Below are the code and all the weights of a small trained network. Each question names an input and a class and asks about switching units off, where a switched-off unit gives its printed mean instead of its output.

import numpy as np


def w(rows, s, z=0):
    codes = np.array(rows[::2]) - 128.0
    scale = np.full(codes.shape[1], s)
    scale[-1] = z or s
    return codes * scale


def f(y):
    return np.maximum(y, 0)


def log_softmax(a):
    a = a - a.max(-1, keepdims=True)
    return a - np.log(np.exp(a).sum(-1, keepdims=True))


def net(x, mask):
    res = np.array(x, float).reshape(1, 3) / 4 @ E
    y = f(res @ A[0][:, :-1].T + A[0][:, -1])
    res = res + np.where(mask, y, B[0][:, -1]) @ B[0][:, :-1]
    return log_softmax(res[-1] @ U[:, :-1].T + U[:, -1])


A, B = {}, {}
E = w([
[79,123,135,38,180,209,60,81,156,98],'x0',
[114,127,67,144,254,166,161,38,138,130],'x1',
[139,144,65,194,170,175,105,157,7,139],'x2',
],0.0093)
A[0] = w([
[129,140,130,148,83,138,123,148,92,131,76],'N0',
[128,119,108,135,185,175,121,124,75,128,253],'N1',
[129,131,133,153,82,109,111,140,86,131,98],'N2',
[135,117,153,92,6,81,137,151,191,128,117],'N3',
[132,125,122,183,65,90,136,160,64,131,170],'N4',
[144,122,150,162,116,102,162,134,119,126,157],'N5',
[133,129,92,216,206,121,164,115,96,127,135],'N6',
[129,127,132,104,138,195,94,141,58,129,133],'N7',
[130,134,140,90,129,108,140,122,204,130,204],'N8',
[128,111,117,177,102,83,135,149,144,135,168],'N9',
[130,132,122,177,82,93,153,149,110,134,154],'N10',
[121,114,126,70,174,171,104,118,156,129,151],'N11',
],0.017,0.0027)
B[0] = w([
[129,84,100,112,75,118,178,186,147,130,169],'N0',
[131,155,181,171,213,190,56,148,117,128,240],'N1',
[135,70,87,104,66,131,170,165,130,130,176],'N2',
[80,163,236,81,138,3,70,126,102,142,253],'N3',
[229,106,183,165,49,214,137,148,152,104,221],'N4',
[124,157,87,173,71,108,140,79,104,127,176],'N5',
[127,81,137,173,247,59,156,184,107,165,251],'N6',
[99,156,48,131,120,129,55,194,127,122,210],'N7',
[105,77,144,117,125,126,132,61,237,130,210],'N8',
[142,175,91,140,71,102,163,90,106,122,185],'N9',
[165,157,140,118,60,174,132,69,109,99,197],'N10',
[138,166,110,52,116,228,159,75,106,109,227],'N11',
],0.021,0.015)
U = w([
[82,126,136,64,87,90,100,220,51,126,128],'0',
[2,173,181,74,136,36,61,73,177,156,132],'1',
[149,63,70,185,99,215,102,217,128,115,3],'2',
[85,65,109,79,149,214,253,43,210,111,169],'3',
[206,137,133,166,16,145,241,74,98,89,164],'4',
[99,94,143,200,254,121,133,173,78,229,167],'5',
[48,239,22,111,170,231,52,129,90,103,96],'6',
[75,46,10,173,139,57,232,96,176,186,91],'7',
],0.0061,0.0018)

Each question gives the input, the list of numbers given to net, and the class t.
The units are the neurons (one row each of A and B). Each row of codes is followed by its name. A weight is (code - 128) times the scale printed after its matrix; where a second scale follows, it is the last column's (A, B and U).
mask holds one flag per neuron, in row order. A switched-off neuron (its flag False) gives its mean, the last column of its row in B, instead of its output. The means were averaged over made-up inputs and are rounded, as every weight is.
A unit's drop is (log p(t) with every unit on - log p(t) with that unit switched off) / (log p(t) with every unit on - log p(t) with every unit switched off).
The circuit of an input: a set's keep is (log p(t) with only the set's units on - log p(t) with every unit switched off) / (log p(t) with every unit on - log p(t) with every unit switched off). Starting from all 12 units, units are removed one at a time, each time the one whose removal leaves the highest keep (on an exact tie, the one counted first), for as long as the keep stays at least 0.8.
circuit, biggest first: the units of the circuit, biggest drop first
top k neurons: the k neurons with the biggest drops, biggest first
drop of u: that unit's drop, to one decimal
input [6,-1,-4], class 3: circuit, biggest first : N11
input [-5,5,-2], class 7: top 2 neurons : N1; N3
input [2,-8,6], class 2: circuit, biggest first : N7; N4
input [5,-5,3], class 6: top 3 neurons : N3; N4; N6
input [-7,-6,-5], class 4: top 3 neurons : N4; N10; N9
input [-8,-3,-7], class 1: top 2 neurons : N3; N11
input [1,7,-3], class 3: top 3 neurons : N3; N11; N7
input [-3,-7,-2], class 4: top 2 neurons : N4; N10
input [-5,2,8], class 2: top 2 neurons : N4; N3
input [5,-1,4], class 6: drop of N2 : 0.0
input [1,7,-4], class 3: drop of N3 : 0.6
input [-1,6,-2], class 5: drop of N6 : 0.1
input [2,-5,3], class 2: drop of N9 : 0.1
input [-3,7,-3], class 5: top neuron : N6
